W =
-0.82	-1.53	1.49	1.34
-0.65	0.79	-2.02	-1.99
What is the third largest entry? 0.79
The last entry, reading row by row -> -1.99
The first entry of the largest entry's row: -0.82
What is the entry just right of the largest entry? 1.34
The entry directly above 0.79 -> -1.53
